Here is a tiny trained network, its code and every weight. The questions are about switching its units off for an input and a class, where a switched-off unit gives its printed mean instead of its output.

import numpy as np


def w(rows, s, z=0):
    codes = np.array(rows[::2]) - 128.0
    scale = np.full(codes.shape[1], s)
    scale[-1] = z or s
    return codes * scale


def f(y):
    return np.maximum(y, 0)


def log_softmax(a):
    a = a - a.max(-1, keepdims=True)
    return a - np.log(np.exp(a).sum(-1, keepdims=True))


def net(x, mask):
    res = np.array(x, float).reshape(1, 6) / 4 @ E
    y = f(res @ A[0][:, :-1].T + A[0][:, -1])
    res = res + np.where(mask, y, B[0][:, -1]) @ B[0][:, :-1]
    return log_softmax(res[-1] @ U[:, :-1].T + U[:, -1])


A, B = {}, {}
E = w([
[236,144,235,95,133,235],'x0',
[46,70,77,163,181,186],'x1',
[106,124,141,193,38,81],'x2',
[91,4,138,25,105,108],'x3',
[158,208,44,63,44,164],'x4',
[174,66,63,197,155,197],'x5',
],0.011)
A[0] = w([
[175,193,143,58,56,81,46],'neuron 0',
[40,18,197,255,154,68,110],'neuron 1',
[71,126,196,33,179,163,92],'neuron 2',
[81,119,97,38,132,116,180],'neuron 3',
[150,139,144,17,54,104,71],'neuron 4',
[125,106,105,233,128,57,255],'neuron 5',
],0.0073,0.0039)
B[0] = w([
[185,162,178,102,86,21,187],'neuron 0',
[130,2,158,200,169,76,252],'neuron 1',
[73,146,172,94,135,210,201],'neuron 2',
[79,134,111,42,122,154,199],'neuron 3',
[154,80,181,33,30,114,188],'neuron 4',
[92,108,104,211,72,115,222],'neuron 5',
],0.0098,0.012)
U = w([
[249,143,182,116,182,220,245],'0',
[152,132,179,70,101,88,25],'1',
[118,118,27,93,114,173,136],'2',
[60,120,159,66,178,145,2],'3',
[142,233,113,164,113,105,100],'4',
[123,58,161,176,152,121,190],'5',
],0.015,0.0034)

Each question gives the input, the list of numbers given to net, and the class t.
The units are the neurons (one row each of A and B). Each row of codes is followed by its name. A weight is (code - 128) times the scale printed after its matrix; where a second scale follows, it is the last column's (A, B and U).
mask holds one flag per neuron, in row order. A switched-off neuron (its flag False) gives its mean, the last column of its row in B, instead of its output. The means were averaged over made-up inputs and are rounded, as every weight is.
A unit's drop is (log p(t) with every unit on - log p(t) with that unit switched off) / (log p(t) with every unit on - log p(t) with every unit switched off).
The circuit of an input: a set's keep is (log p(t) with only the set's units on - log p(t) with every unit switched off) / (log p(t) with every unit on - log p(t) with every unit switched off). Starting from all 6 units, units are removed one at a time, each time the one whose removal leaves the highest keep (on an exact tie, the one counted first), for as long as the keep stays at least 0.8.
units of the circuit, in order: the units of the circuit, biggest drop first
k most important neurons: the k neurons with the biggest drops, biggest first
drop of u: that unit's drop, to one decimal
input [-1,0,1,0,8,0], class 1: units of the circuit, in order -> [neuron 0]
input [-4,-4,-1,8,0,4], class 3: 4 most important neurons -> [neuron 3; neuron 0; neuron 5; neuron 1]
input [5,7,-6,6,8,1], class 3: 3 most important neurons -> [neuron 2; neuron 5; neuron 3]
input [5,-4,-8,-4,1,-8], class 1: 2 most important neurons -> [neuron 0; neuron 4]
input [5,3,4,-7,-3,-6], class 4: 3 most important neurons -> [neuron 1; neuron 4; neuron 2]
input [-3,-5,-5,-5,-7,-8], class 4: 2 most important neurons -> [neuron 4; neuron 3]
input [-7,-7,-6,3,-6,-5], class 3: 2 most important neurons -> [neuron 3; neuron 2]
input [5,0,-4,7,6,2], class 1: 2 most important neurons -> [neuron 4; neuron 0]
input [1,-5,-7,1,5,2], class 1: drop of neuron 0 -> 0.3
input [-3,-6,-1,-5,-2,3], class 4: drop of neuron 5 -> 0.0
input [1,-3,-6,-7,8,-6], class 1: drop of neuron 0 -> 0.1
